Here is a tiny trained network, its code and every weight. The questions are about switching its units off for an input and a class, where a switched-off unit gives its printed mean instead of its output.

import numpy as np


def w(rows, s, z=0):
    codes = np.array(rows[::2]) - 128.0
    scale = np.full(codes.shape[1], s)
    scale[-1] = z or s
    return codes * scale


def f(y):
    return y / 2 * (1 + np.tanh(0.7978845608 * (y + 0.044715 * y**3)))


def log_softmax(a):
    a = a - a.max(-1, keepdims=True)
    return a - np.log(np.exp(a).sum(-1, keepdims=True))


def net(x, mask):
    res = np.array(x, float).reshape(1, 5) / 4 @ E
    y = f(res @ A[0][:, :-1].T + A[0][:, -1])
    res = res + np.where(mask, y, B[0][:, -1]) @ B[0][:, :-1]
    return log_softmax(res[-1] @ U[:, :-1].T + U[:, -1])


A, B = {}, {}
E = w([
[127,129,136,124,126,119,125,116,127,133],'x0',
[131,132,120,134,124,121,131,121,123,137],'x1',
[123,119,129,123,137,123,121,112,116,132],'x2',
[43,218,97,137,131,75,92,199,2,126],'x3',
[113,67,3,157,124,24,172,123,155,15],'x4',
],0.005)
A[0] = w([
[159,176,245,49,142,225,90,120,91,218,41],'n1',
[199,68,158,142,110,151,177,86,205,135,2],'n2',
[117,88,26,139,128,58,179,114,148,4,10],'n3',
[192,56,138,167,93,185,143,68,227,132,6],'n4',
[133,71,22,145,128,45,193,122,140,11,55],'n5',
[17,213,92,187,93,92,45,196,7,131,54],'n6',
[17,222,93,178,118,90,93,201,12,149,88],'n7',
],0.004,0.0038)
B[0] = w([
[21,236,138,197,114,80,66,195,207,234,226],'n1',
[149,186,191,73,172,66,131,137,194,95,122],'n2',
[48,250,206,157,141,69,47,203,231,253,189],'n3',
[180,200,248,32,242,18,175,128,231,94,144],'n4',
[54,238,168,196,102,95,43,208,186,250,235],'n5',
[194,128,202,53,209,65,178,87,215,89,234],'n6',
[198,94,186,58,161,74,170,91,209,69,254],'n7',
],0.0063,0.0021)
U = w([
[32,222,138,224,112,98,49,194,167,226,5],'0',
[157,81,99,127,113,145,156,101,102,96,243],'1',
[233,129,183,2,208,68,210,99,167,57,2],'2',
[135,85,83,154,99,144,149,106,74,107,202],'3',
[140,94,87,161,85,173,147,138,92,112,171],'4',
],0.0063,0.0061)

Each question gives the input, the list of numbers given to net, and the class t.
The units are the neurons (one row each of A and B). Each row of codes is followed by its name. A weight is (code - 128) times the scale printed after its matrix; where a second scale follows, it is the last column's (A, B and U).
mask holds one flag per neuron, in row order. A switched-off neuron (its flag False) gives its mean, the last column of its row in B, instead of its output. The means were averaged over made-up inputs and are rounded, as every weight is.
A unit's drop is (log p(t) with every unit on - log p(t) with that unit switched off) / (log p(t) with every unit on - log p(t) with every unit switched off).
The circuit of an input: a set's keep is (log p(t) with only the set's units on - log p(t) with every unit switched off) / (log p(t) with every unit on - log p(t) with every unit switched off). Starting from all 7 units, units are removed one at a time, each time the one whose removal leaves the highest keep (on an exact tie, the one counted first), for as long as the keep stays at least 0.8.
units of the circuit, in order: the units of the circuit, biggest drop first
top k neurons: the k neurons with the biggest drops, biggest first
drop of u: that unit's drop, to one decimal
input [2,4,-8,8,3], class 2: top neuron	n6
input [0,-1,-5,-2,7], class 0: units of the circuit, in order	n5, n3
input [2,3,-6,7,3], class 2: units of the circuit, in order	n6, n7
input [0,7,8,-5,8], class 0: top 2 neurons	n5, n3
input [-5,7,-3,8,8], class 0: top 2 neurons	n5, n3
input [6,2,-5,-1,8], class 0: top 2 neurons	n5, n3
input [7,-6,5,-7,8], class 0: units of the circuit, in order	n5, n3
input [-3,-4,-6,6,5], class 2: top 3 neurons	n6, n7, n1
input [-4,-1,-1,-4,8], class 0: drop of n3	0.2
input [-1,0,7,8,-3], class 2: drop of n7	0.2
input [-3,-2,-4,1,8], class 0: drop of n3	0.2
